Here is a tiny trained network, its code and every weight. The questions are about switching its units off for an input and a target symbol, where a switched-off unit gives its printed mean instead of its output.

import numpy as np


def w(rows, s, z=0):
    codes = np.array(rows[::2]) - 128.0
    scale = np.full(codes.shape[1], s)
    scale[-1] = z or s
    return codes * scale


def norm(h):
    return h / np.sqrt((h * h).mean(-1, keepdims=True) + 1e-5)


def f(y):
    return y / 2 * (1 + np.tanh(0.7978845608 * (y + 0.044715 * y**3)))


def softmax(a):
    e = np.exp(a - a.max(-1, keepdims=True))
    return e / e.sum(-1, keepdims=True)


def log_softmax(a):
    a = a - a.max(-1, keepdims=True)
    return a - np.log(np.exp(a).sum(-1, keepdims=True))


def net(x, mask):
    ids = ['γεζηθμσψω'.index(c) for c in x.split()]
    T = len(ids)
    res = E[ids] + P[:T]
    u = 0
    for l in range(2):
        q, k, v = (norm(res) @ M[l].T for M in (Q, K, V))
        z = softmax(np.where(np.tri(T) > 0, q @ k.T / 4**0.5, -1e9)) @ v
        res = res + np.where(mask[u], z, O[l][:, -1]) @ O[l][:, :-1]
        u += 1
        y = f(norm(res) @ A[l][:, :-1].T + A[l][:, -1])
        res = res + np.where(mask[u : u + 4], y, B[l][:, -1]) @ B[l][:, :-1]
        u += 4
    return log_softmax(norm(res)[-1] @ U[:, :-1].T + U[:, -1])


Q, K, V, O, A, B = {}, {}, {}, {}, {}, {}
E = w([
[10,142,80],'γ',
[244,170,126],'ε',
[128,162,94],'ζ',
[196,106,248],'η',
[141,127,135],'θ',
[179,109,120],'μ',
[144,90,106],'σ',
[138,101,147],'ψ',
[96,94,133],'ω',
],0.013)
P = w([
[11,120,239],'0',
[52,134,153],'1',
[38,115,156],'2',
[41,124,136],'3',
[43,115,134],'4',
[43,119,130],'5',
[53,122,116],'6',
[59,108,129],'7',
[59,108,122],'8',
[56,116,119],'9',
[54,114,116],'10',
],0.0011)
Q[0] = w([
[173,52,176],'0.h0',
[129,176,2],'0.h0',
[133,164,112],'0.h0',
[228,64,142],'0.h0',
],0.0097)
K[0] = w([
[80,79,20],'0.h0',
[211,203,138],'0.h0',
[126,198,128],'0.h0',
[113,95,1],'0.h0',
],0.0081)
V[0] = w([
[4,72,167],'0.h0',
[104,105,53],'0.h0',
[105,17,74],'0.h0',
[83,132,96],'0.h0',
],0.0036)
O[0] = w([
[149,180,21,82],'0.h0',
[3,174,59,154],'0.h0',
[48,235,89,255],'0.h0',
[63,133,43,94],'0.h0',
],0.0024)
A[0] = w([
[48,95,156,250],'0.n0',
[38,179,254,155],'0.n1',
[203,88,88,149],'0.n2',
[153,193,233,50],'0.n3',
],0.0055,0.0018)
B[0] = w([
[102,159,96,159],'0.n0',
[91,164,172,144],'0.n1',
[101,170,180,255],'0.n2',
[253,150,150,124],'0.n3',
],0.0052,0.0026)
Q[1] = w([
[225,164,67],'1.h0',
[157,251,122],'1.h0',
[224,186,221],'1.h0',
[1,129,174],'1.h0',
],0.0051)
K[1] = w([
[114,1,116],'1.h0',
[147,90,60],'1.h0',
[63,101,47],'1.h0',
[176,222,99],'1.h0',
],0.0068)
V[1] = w([
[133,2,136],'1.h0',
[20,50,224],'1.h0',
[148,149,236],'1.h0',
[49,195,165],'1.h0',
],0.004)
O[1] = w([
[87,75,92,224],'1.h0',
[113,3,227,90],'1.h0',
[144,187,141,182],'1.h0',
[127,128,214,1],'1.h0',
],0.004,0.0015)
A[1] = w([
[23,229,59,254],'1.n0',
[62,10,17,88],'1.n1',
[236,253,45,48],'1.n2',
[197,84,247,119],'1.n3',
],0.0043,0.0023)
B[1] = w([
[188,38,215,250],'1.n0',
[204,41,122,186],'1.n1',
[12,130,67,176],'1.n2',
[2,121,70,214],'1.n3',
],0.0052,0.0023)
U = w([
[9,75,149,62],'γ',
[231,215,119,106],'ε',
[130,140,135,1],'ζ',
[150,150,242,197],'η',
[229,70,112,120],'θ',
[93,156,164,204],'μ',
[87,30,148,84],'σ',
[103,146,12,158],'ψ',
[88,229,148,164],'ω',
],0.014,0.0051)

Each question gives the input, a string of symbols that net reads in full, and the target symbol t.
The units are the heads (4 rows each of Q, K, V and O) and the neurons (one row each of A and B). Each row of codes is followed by its name. A weight is (code - 128) times the scale printed after its matrix; where a second scale follows, it is the last column's (O, A, B and U).
mask holds one flag per unit, layer by layer, with each layer's heads first. A switched-off unit (its flag False) gives its mean, the last column of its rows in O or B, instead of its output. The means were averaged over made-up inputs and are rounded, as every weight is.
A unit's drop is (log p(t) with every unit on - log p(t) with that unit switched off) / (log p(t) with every unit on - log p(t) with every unit switched off).
The circuit of an input: a set's keep is (log p(t) with only the set's units on - log p(t) with every unit switched off) / (log p(t) with every unit on - log p(t) with every unit switched off). Starting from all 10 units, units are removed one at a time, each time the one whose removal leaves the highest keep (on an exact tie, the one counted first), for as long as the keep stays at least 0.8.
circuit, biggest first: the units of the circuit, biggest drop first
most important unit: the unit with the biggest drop
k most important neurons: the k neurons with the biggest drops, biggest first
k most important neurons of layer l: the k neurons of layer l with the biggest drops, biggest first
drop of u: that unit's drop, to one decimal
input μ μ μ μ ζ ζ σ ζ, target θ: most important unit : 1.n0
input η ε ω ζ, target γ: circuit, biggest first : [1.n2; 1.n0]
input ζ μ θ μ γ θ μ θ ψ θ ζ, target σ: 2 most important neurons of layer 0 : [0.n3; 0.n2]
input ψ θ μ ε θ μ μ ψ μ θ θ, target ω: 3 most important neurons : [0.n3; 0.n1; 1.n0]
input μ η ψ μ σ ψ μ μ, target σ: circuit, biggest first : [1.h0; 0.n2]
input θ μ μ μ, target ψ: circuit, biggest first : [1.n0; 0.n2; 1.n3]
input θ θ γ μ μ θ μ θ, target θ: 4 most important neurons : [1.n0; 1.n3; 0.n2; 0.n3]
input σ θ θ μ σ ζ ζ μ ψ, target η: 4 most important neurons : [1.n0; 0.n1; 1.n3; 1.n1]
input ζ ζ ψ σ μ θ ψ, target η: 2 most important neurons : [0.n0; 1.n2]
input μ θ μ μ θ, target ω: 3 most important neurons of layer 0 : [0.n3; 0.n1; 0.n2]
input ε σ ψ σ μ θ, target η: 2 most important neurons of layer 1 : [1.n0; 1.n3]
input θ η θ μ, target ψ: 2 most important neurons : [1.n0; 1.n3]
input ψ μ μ ζ μ σ ω ε σ μ ζ, target θ: 4 most important neurons : [1.n0; 1.n3; 0.n2; 0.n1]
input μ μ μ μ γ ψ, target θ: most important unit : 0.h0
input μ μ μ ψ μ ζ, target σ: 3 most important neurons : [1.n0; 1.n2; 0.n2]
input μ ω ψ μ, target γ: 2 most important neurons of layer 0 : [0.n2; 0.n0]
input ε ζ η μ σ ζ θ, target η: drop of 0.n1 : 1.0
input μ ψ σ γ θ μ ψ μ, target σ: drop of 0.n3 : 0.3
input μ ω ω μ, target γ: drop of 0.n2 : 0.6
input ψ γ μ γ θ γ θ, target θ: most important neuron : [0.n2]
